Here is a tiny trained network, its code and every weight. The questions are about switching its units off for an input and a class, where a switched-off unit gives its printed mean instead of its output.

import numpy as np


def w(rows, s, z=0):
    codes = np.array(rows[::2]) - 128.0
    scale = np.full(codes.shape[1], s)
    scale[-1] = z or s
    return codes * scale


def f(y):
    return y / 2 * (1 + np.tanh(0.7978845608 * (y + 0.044715 * y**3)))


def log_softmax(a):
    a = a - a.max(-1, keepdims=True)
    return a - np.log(np.exp(a).sum(-1, keepdims=True))


def net(x, mask):
    res = np.array(x, float).reshape(1, 3) / 4 @ E
    y = f(res @ A[0][:, :-1].T + A[0][:, -1])
    res = res + np.where(mask, y, B[0][:, -1]) @ B[0][:, :-1]
    return log_softmax(res[-1] @ U[:, :-1].T + U[:, -1])


A, B = {}, {}
E = w([
[167,148,181,132,92,172,85,174],'x0',
[105,134,73,174,136,163,112,249],'x1',
[178,113,87,93,90,164,122,95],'x2',
],0.015)
A[0] = w([
[182,128,203,139,111,151,99,162,108],'n0',
[64,138,243,144,167,86,139,175,86],'n1',
[147,136,130,117,116,134,131,135,253],'n2',
[106,108,141,123,149,138,142,132,190],'n3',
[79,137,120,120,138,106,149,128,121],'n4',
[166,153,171,121,108,162,115,140,105],'n5',
[128,125,104,112,130,133,113,163,105],'n6',
[92,138,3,114,154,95,169,76,107],'n7',
[135,172,94,149,120,158,132,154,113],'n8',
[151,161,183,118,128,139,127,163,87],'n9',
[136,140,86,152,133,140,113,176,113],'n10',
[132,134,157,107,109,136,134,78,99],'n11',
[108,141,120,134,138,117,134,183,138],'n12',
[245,121,29,95,85,181,119,96,90],'n13',
[191,143,177,98,92,163,127,163,129],'n14',
[161,117,163,105,127,125,139,83,98],'n15',
[97,129,191,130,139,112,129,105,126],'n16',
[162,160,183,137,134,100,139,76,123],'n17',
[132,111,56,118,123,139,147,181,98],'n18',
],0.016,0.014)
B[0] = w([
[92,54,168,173,126,77,78,116,205],'n0',
[93,214,182,139,117,134,181,216,232],'n1',
[245,180,3,165,95,165,79,13,245],'n2',
[176,169,115,138,109,159,96,69,185],'n3',
[136,110,153,163,96,130,111,165,167],'n4',
[128,74,177,167,174,109,128,132,178],'n5',
[90,109,123,102,147,124,140,131,156],'n6',
[130,53,206,235,157,101,82,128,254],'n7',
[109,108,103,88,156,129,142,133,178],'n8',
[103,80,177,158,125,129,139,158,163],'n9',
[111,103,96,61,127,168,139,100,201],'n10',
[78,84,93,83,155,167,127,153,195],'n11',
[128,115,108,69,100,137,153,114,196],'n12',
[92,244,201,103,81,142,194,240,250],'n13',
[127,87,160,211,169,102,111,107,211],'n14',
[53,85,82,93,141,132,151,121,204],'n15',
[111,137,107,87,109,158,158,149,195],'n16',
[124,100,74,48,118,148,127,117,228],'n17',
[56,83,101,71,142,124,132,112,195],'n18',
],0.021,0.014)
U = w([
[61,28,29,3,110,147,169,96,89],'0',
[109,16,198,222,116,91,92,109,83],'1',
[90,240,177,117,36,147,212,203,195],'2',
[226,191,17,137,67,122,86,14,253],'3',
[163,114,93,29,185,7,157,108,45],'4',
],0.0082,0.0048)

Each question gives the input, the list of numbers given to net, and the class t.
The units are the neurons (one row each of A and B). Each row of codes is followed by its name. A weight is (code - 128) times the scale printed after its matrix; where a second scale follows, it is the last column's (A, B and U).
mask holds one flag per neuron, in row order. A switched-off neuron (its flag False) gives its mean, the last column of its row in B, instead of its output. The means were averaged over made-up inputs and are rounded, as every weight is.
A unit's drop is (log p(t) with every unit on - log p(t) with that unit switched off) / (log p(t) with every unit on - log p(t) with every unit switched off).
The circuit of an input: a set's keep is (log p(t) with only the set's units on - log p(t) with every unit switched off) / (log p(t) with every unit on - log p(t) with every unit switched off). Starting from the 12 units with the biggest drops (on a tie, the unit counted first), units are removed one at a time, each time the one whose removal leaves the highest keep (on an exact tie, the one counted first), for as long as the keep stays at least 0.8.
units of the circuit, in order: the units of the circuit, biggest drop first
unit that matters most: the unit with the biggest drop
k most important neurons: the k neurons with the biggest drops, biggest first
drop when u is switched off: that unit's drop, to one decimal
input [7,-8,-6], class 0: unit that matters most	n17
input [8,3,-8], class 1: 3 most important neurons	(n0, n13, n14)
input [-5,3,-4], class 1: 2 most important neurons	(n13, n7)
input [3,-8,-8], class 0: 3 most important neurons	(n17, n13, n15)
input [0,-6,-7], class 2: 2 most important neurons	(n1, n18)
input [-8,7,8], class 1: 2 most important neurons	(n7, n1)
input [5,6,-4], class 0: 3 most important neurons	(n7, n10, n12)
input [-5,0,5], class 1: 2 most important neurons	(n7, n1)
input [-3,-3,-2], class 3: 3 most important neurons	(n13, n18, n0)
input [-1,-3,-4], class 2: 2 most important neurons	(n1, n2)
input [5,-6,-6], class 0: 3 most important neurons	(n13, n17, n7)
input [8,8,4], class 0: 3 most important neurons	(n10, n7, n18)
input [7,-5,-2], class 1: 2 most important neurons	(n14, n0)
input [-2,0,7], class 2: units of the circuit, in order	(n13)
input [4,-5,-4], class 0: 3 most important neurons	(n13, n7, n17)
input [6,7,1], class 0: 2 most important neurons	(n10, n7)
input [-1,-2,-4], class 2: 2 most important neurons	(n1, n2)
input [1,6,-4], class 0: drop when n13 is switched off	0.3
input [-1,-2,7], class 2: drop when n13 is switched off	2.1
input [8,0,5], class 1: drop when n5 is switched off	0.0
input [-3,3,0], class 3: drop when n15 is switched off	0.2
input [-6,-2,2], class 1: units of the circuit, in order	(n7)
